Below are the code and all the weights of a small trained network. Each question names an input and a class and asks about switching units off, where a switched-off unit gives its printed mean instead of its output.

import numpy as np


def w(rows, s, z=0):
    codes = np.array(rows[::2]) - 128.0
    scale = np.full(codes.shape[1], s)
    scale[-1] = z or s
    return codes * scale


def f(y):
    return np.maximum(y, 0)


def log_softmax(a):
    a = a - a.max(-1, keepdims=True)
    return a - np.log(np.exp(a).sum(-1, keepdims=True))


def net(x, mask):
    res = np.array(x, float).reshape(1, 7) / 4 @ E
    y = f(res @ A[0][:, :-1].T + A[0][:, -1])
    res = res + np.where(mask, y, B[0][:, -1]) @ B[0][:, :-1]
    return log_softmax(res[-1] @ U[:, :-1].T + U[:, -1])


A, B = {}, {}
E = w([
[255,32,228,90,143],'x0',
[130,149,148,132,130],'x1',
[111,113,138,118,93],'x2',
[107,85,100,111,118],'x3',
[155,172,135,141,180],'x4',
[129,148,144,130,131],'x5',
[29,66,205,204,194],'x6',
],0.0076)
A[0] = w([
[162,157,106,191,111,103],'neuron 0',
[248,92,146,67,74,201],'neuron 1',
[113,162,38,63,97,159],'neuron 2',
[80,92,101,150,164,253],'neuron 3',
[181,169,91,68,77,237],'neuron 4',
[78,143,139,186,100,74],'neuron 5',
[92,214,85,113,130,239],'neuron 6',
[222,51,159,54,130,252],'neuron 7',
[160,163,64,100,126,166],'neuron 8',
[18,162,50,164,154,196],'neuron 9',
[149,74,192,157,118,113],'neuron 10',
[128,88,206,167,133,115],'neuron 11',
],0.013,0.0053)
B[0] = w([
[156,57,146,84,51,141],'neuron 0',
[196,73,64,106,212,237],'neuron 1',
[146,204,5,168,82,195],'neuron 2',
[58,178,200,220,77,182],'neuron 3',
[254,177,50,65,148,214],'neuron 4',
[71,194,120,115,132,152],'neuron 5',
[62,104,114,143,13,202],'neuron 6',
[200,84,104,180,201,249],'neuron 7',
[251,189,87,115,34,180],'neuron 8',
[46,213,180,125,65,217],'neuron 9',
[152,73,162,192,194,179],'neuron 10',
[140,101,177,183,142,177],'neuron 11',
],0.0085,0.016)
U = w([
[148,173,8,66,2,235],'0',
[198,139,49,14,173,3],'1',
[23,188,173,88,93,44],'2',
[128,79,166,146,139,218],'3',
],0.009,0.0033)

Each question gives the input, the list of numbers given to net, and the class t.
The units are the neurons (one row each of A and B). Each row of codes is followed by its name. A weight is (code - 128) times the scale printed after its matrix; where a second scale follows, it is the last column's (A, B and U).
mask holds one flag per neuron, in row order. A switched-off neuron (its flag False) gives its mean, the last column of its row in B, instead of its output. The means were averaged over made-up inputs and are rounded, as every weight is.
A unit's drop is (log p(t) with every unit on - log p(t) with that unit switched off) / (log p(t) with every unit on - log p(t) with every unit switched off).
The circuit of an input: a set's keep is (log p(t) with only the set's units on - log p(t) with every unit switched off) / (log p(t) with every unit on - log p(t) with every unit switched off). Starting from all 12 units, units are removed one at a time, each time the one whose removal leaves the highest keep (on an exact tie, the one counted first), for as long as the keep stays at least 0.8.
units of the circuit, in order: the units of the circuit, biggest drop first
k most important neurons: the k neurons with the biggest drops, biggest first
drop of u: that unit's drop, to one decimal
input [0,-4,-6,-4,-4,3,1], class 2: 3 most important neurons => (neuron 1; neuron 7; neuron 4)
input [5,-8,-8,-6,-5,7,1], class 3: units of the circuit, in order => (neuron 4)
input [0,-4,-5,-2,4,7,7], class 2: units of the circuit, in order => (neuron 7; neuron 1)
input [0,-2,-2,3,-1,6,6], class 2: 2 most important neurons => (neuron 7; neuron 1)
input [8,4,-7,3,-6,-1,1], class 3: 3 most important neurons => (neuron 4; neuron 10; neuron 11)
input [6,-1,0,5,-6,5,0], class 1: 2 most important neurons => (neuron 1; neuron 3)
input [2,6,5,-3,8,7,3], class 3: 2 most important neurons => (neuron 9; neuron 4)
input [6,7,-1,0,5,-4,1], class 3: drop of neuron 8 => 0.3
input [4,6,-6,5,2,4,3], class 3: drop of neuron 4 => 0.1
input [5,8,6,0,-8,-6,-6], class 1: drop of neuron 5 => 0.0
